Below are the code and all the weights of a small trained network. Each question names an input and a target symbol and asks about switching units off, where a switched-off unit gives its printed mean instead of its output.

import numpy as np


def w(rows, s, z=0):
    codes = np.array(rows[::2]) - 128.0
    scale = np.full(codes.shape[1], s)
    scale[-1] = z or s
    return codes * scale


def norm(h):
    return h / np.sqrt((h * h).mean(-1, keepdims=True) + 1e-5)


def f(y):
    return np.maximum(y, 0)


def softmax(a):
    e = np.exp(a - a.max(-1, keepdims=True))
    return e / e.sum(-1, keepdims=True)


def log_softmax(a):
    a = a - a.max(-1, keepdims=True)
    return a - np.log(np.exp(a).sum(-1, keepdims=True))


def net(x, mask):
    ids = ['αβζθλμξπτψω'.index(c) for c in x.split()]
    T = len(ids)
    res = E[ids] + P[:T]
    u = 0
    for l in range(3):
        q, k, v = (norm(res) @ M[l].T for M in (Q, K, V))
        z = softmax(np.where(np.tri(T) > 0, q @ k.T / 2**0.5, -1e9)) @ v
        res = res + np.where(mask[u], z, O[l][:, -1]) @ O[l][:, :-1]
        u += 1
        y = f(norm(res) @ A[l][:, :-1].T + A[l][:, -1])
        res = res + np.where(mask[u : u + 8], y, B[l][:, -1]) @ B[l][:, :-1]
        u += 8
    return log_softmax(norm(res)[-1] @ U[:, :-1].T + U[:, -1])


Q, K, V, O, A, B = {}, {}, {}, {}, {}, {}
E = w([
[128,87,72,79,141,176],'α',
[120,92,71,83,130,179],'β',
[122,81,58,99,144,165],'ζ',
[131,67,40,130,186,169],'θ',
[116,80,185,65,128,68],'λ',
[97,77,127,94,162,115],'μ',
[80,107,151,116,179,160],'ξ',
[121,154,102,61,125,253],'π',
[164,122,150,181,218,172],'τ',
[121,217,97,91,116,108],'ψ',
[189,122,214,145,196,94],'ω',
],0.024)
P = w([
[139,101,89,98,49,179],'0',
[33,72,215,157,124,128],'1',
[64,114,222,100,130,169],'2',
[70,124,165,106,155,163],'3',
[76,143,142,103,170,160],'4',
[84,160,130,87,183,152],'5',
[76,174,114,94,194,138],'6',
[79,188,102,95,212,128],'7',
[71,200,89,97,218,109],'8',
[64,214,77,103,225,97],'9',
[60,227,70,102,236,84],'10',
[42,241,52,111,233,70],'11',
[44,250,52,100,241,61],'12',
[41,250,26,112,255,43],'13',
],0.0081)
Q[0] = w([
[171,206,131,159,103,112],'L0H1',
[222,124,125,203,5,113],'L0H1',
],0.015)
K[0] = w([
[185,56,123,196,3,149],'L0H1',
[110,46,165,109,152,160],'L0H1',
],0.017)
V[0] = w([
[250,111,106,159,22,87],'L0H1',
[137,209,177,188,150,166],'L0H1',
],0.015)
O[0] = w([
[182,189,10,198,99,10,3],'L0H1',
[185,231,252,103,194,196,117],'L0H1',
],0.012,0.019)
A[0] = w([
[103,84,45,95,133,47,77],'L0N1',
[251,76,77,111,52,175,3],'L0N2',
[97,139,156,86,136,63,18],'L0N3',
[162,49,203,83,145,93,54],'L0N4',
[43,138,88,121,110,132,3],'L0N5',
[148,74,131,249,132,220,41],'L0N6',
[70,85,159,135,143,169,218],'L0N7',
[92,127,218,74,91,98,120],'L0N8',
],0.014,0.0042)
B[0] = w([
[135,181,204,111,89,202,149],'L0N1',
[72,59,193,141,193,206,132],'L0N2',
[121,73,158,174,123,162,133],'L0N3',
[98,189,173,251,95,119,183],'L0N4',
[180,137,149,135,114,89,144],'L0N5',
[164,146,210,34,105,196,143],'L0N6',
[168,138,73,111,146,139,254],'L0N7',
[81,123,82,175,213,98,190],'L0N8',
],0.014,0.018)
Q[1] = w([
[106,50,123,99,178,124],'L1H1',
[120,6,130,82,71,64],'L1H1',
],0.011)
K[1] = w([
[1,99,179,48,174,41],'L1H1',
[158,71,214,192,171,223],'L1H1',
],0.0091)
V[1] = w([
[185,6,150,112,141,121],'L1H1',
[233,34,218,207,113,199],'L1H1',
],0.011)
O[1] = w([
[138,165,93,210,143,79,189],'L1H1',
[174,161,60,249,153,177,254],'L1H1',
],0.017,0.00061)
A[1] = w([
[164,165,91,168,156,175,139],'L1N1',
[216,93,9,103,159,77,77],'L1N2',
[218,167,128,112,171,169,152],'L1N3',
[187,99,158,203,180,70,1],'L1N4',
[175,90,137,131,168,66,219],'L1N5',
[206,75,169,197,137,141,73],'L1N6',
[124,99,90,184,62,128,46],'L1N7',
[104,29,91,91,163,157,117],'L1N8',
],0.014,0.0096)
B[1] = w([
[144,158,132,122,89,84,206],'L1N1',
[58,149,15,170,176,229,133],'L1N2',
[136,120,90,116,173,71,199],'L1N3',
[74,223,126,59,146,151,133],'L1N4',
[128,145,117,158,143,7,147],'L1N5',
[124,125,176,11,163,190,139],'L1N6',
[139,131,179,109,135,28,140],'L1N7',
[96,142,98,106,157,91,251],'L1N8',
],0.016,0.012)
Q[2] = w([
[156,86,141,138,60,90],'L2H1',
[119,251,167,71,145,92],'L2H1',
],0.022)
K[2] = w([
[167,72,113,192,112,139],'L2H1',
[166,233,153,99,8,82],'L2H1',
],0.015)
V[2] = w([
[169,51,138,191,233,56],'L2H1',
[22,251,135,95,113,133],'L2H1',
],0.013)
O[2] = w([
[127,108,99,50,175,1,113],'L2H1',
[111,153,121,168,28,148,254],'L2H1',
],0.024,0.0091)
A[2] = w([
[112,119,231,88,93,174,2],'L2N1',
[122,132,156,81,194,99,184],'L2N2',
[129,71,185,77,101,62,104],'L2N3',
[156,210,113,159,94,51,106],'L2N4',
[117,253,119,113,198,132,83],'L2N5',
[193,117,84,53,128,170,108],'L2N6',
[57,146,205,126,161,131,116],'L2N7',
[102,66,186,196,118,100,78],'L2N8',
],0.02,0.0088)
B[2] = w([
[95,102,29,98,146,30,189],'L2N1',
[142,83,211,204,129,151,249],'L2N2',
[33,156,91,158,249,172,147],'L2N3',
[55,245,165,50,70,63,158],'L2N4',
[223,148,151,48,69,161,236],'L2N5',
[53,190,94,109,148,58,162],'L2N6',
[148,152,60,49,113,125,242],'L2N7',
[136,168,114,41,115,219,141],'L2N8',
],0.017,0.013)
U = w([
[138,146,186,144,84,33,177],'α',
[93,88,161,70,202,225,35],'β',
[183,213,33,72,147,193,10],'ζ',
[175,171,46,138,198,104,99],'θ',
[136,117,128,177,134,139,129],'λ',
[77,18,196,164,125,47,206],'μ',
[171,75,19,153,94,85,139],'ξ',
[116,135,164,219,118,145,170],'π',
[213,49,186,133,133,103,179],'τ',
[43,196,125,136,181,111,71],'ψ',
[95,7,180,81,16,92,129],'ω',
],0.012,0.014)

Each question gives the input, a string of symbols that net reads in full, and the target symbol t.
The units are the heads (2 rows each of Q, K, V and O) and the neurons (one row each of A and B). Each row of codes is followed by its name. A weight is (code - 128) times the scale printed after its matrix; where a second scale follows, it is the last column's (O, A, B and U).
mask holds one flag per unit, layer by layer, with each layer's heads first. A switched-off unit (its flag False) gives its mean, the last column of its rows in O or B, instead of its output. The means were averaged over made-up inputs and are rounded, as every weight is.
A unit's drop is (log p(t) with every unit on - log p(t) with that unit switched off) / (log p(t) with every unit on - log p(t) with every unit switched off).
The circuit of an input: a set's keep is (log p(t) with only the set's units on - log p(t) with every unit switched off) / (log p(t) with every unit on - log p(t) with every unit switched off). Starting from the 12 units with the biggest drops (on a tie, the unit counted first), units are removed one at a time, each time the one whose removal leaves the highest keep (on an exact tie, the one counted first), for as long as the keep stays at least 0.8.
circuit, biggest first: the units of the circuit, biggest drop first
k most important neurons: the k neurons with the biggest drops, biggest first
k most important neurons of layer l: the k neurons of layer l with the biggest drops, biggest first
input ζ ζ ζ β ψ ξ α ζ ζ ζ, target π: circuit, biggest first	[L0N1; L2H1; L0H1]
input μ β μ ω ξ ψ ξ, target α: 2 most important neurons	[L2N4; L1N3]
input μ μ ζ ξ θ μ ξ ζ ζ λ, target ψ: circuit, biggest first	[L0N8]
input ζ λ ψ, target π: circuit, biggest first	[L0N1; L0H1; L2H1]
input μ α ζ, target μ: 4 most important neurons	[L1N7; L0N5; L2N7; L2N5]
input θ μ ζ, target μ: circuit, biggest first	[L0H1; L2N7; L2N5]
input μ θ β, target μ: 3 most important neurons	[L1N7; L2N7; L2N5]
input ψ λ ζ ζ ψ θ τ, target ω: circuit, biggest first	[L1H1; L0H1]
input π ξ λ ξ λ λ ξ ξ μ ξ ξ μ, target β: 2 most important neurons	[L0N4; L2N7]
input ζ μ ω ψ, target π: circuit, biggest first	[L0H1; L0N1; L2H1]
input α ω α λ τ μ ζ ω ω θ, target α: circuit, biggest first	[L2H1; L0H1; L1N4; L2N4]
input μ ζ μ ζ ζ ζ μ θ ζ ζ ζ, target ξ: 3 most important neurons of layer 1	[L1N8; L1N2; L1N3]
input μ μ μ, target μ: circuit, biggest first	[L2H1; L2N2]
input ζ ζ π ξ ζ π μ ζ τ θ, target τ: 3 most important neurons	[L1N3; L0N1; L2N5]
input μ ζ ξ α λ ψ ζ λ ξ α θ π, target α: circuit, biggest first	[L0H1; L2H1; L1H1; L2N4]
input ζ β θ, target θ: 3 most important neurons of layer 0	[L0N7; L0N8; L0N5]
input π θ ζ α ζ μ ω ζ β, target α: 2 most important neurons	[L0N2; L2N4]
input ζ λ ζ μ ξ ξ μ ζ ζ τ τ, target τ: 3 most important neurons	[L0N4; L0N2; L2N2]
input ζ α ζ ζ ξ τ ζ λ, target τ: 4 most important neurons	[L0N1; L1N8; L2N2; L2N5]
input ζ β θ ζ, target θ: circuit, biggest first	[L1H1; L2H1]
input ζ π μ ζ μ ξ ψ τ μ θ ξ, target π: 2 most important neurons	[L0N1; L0N8]
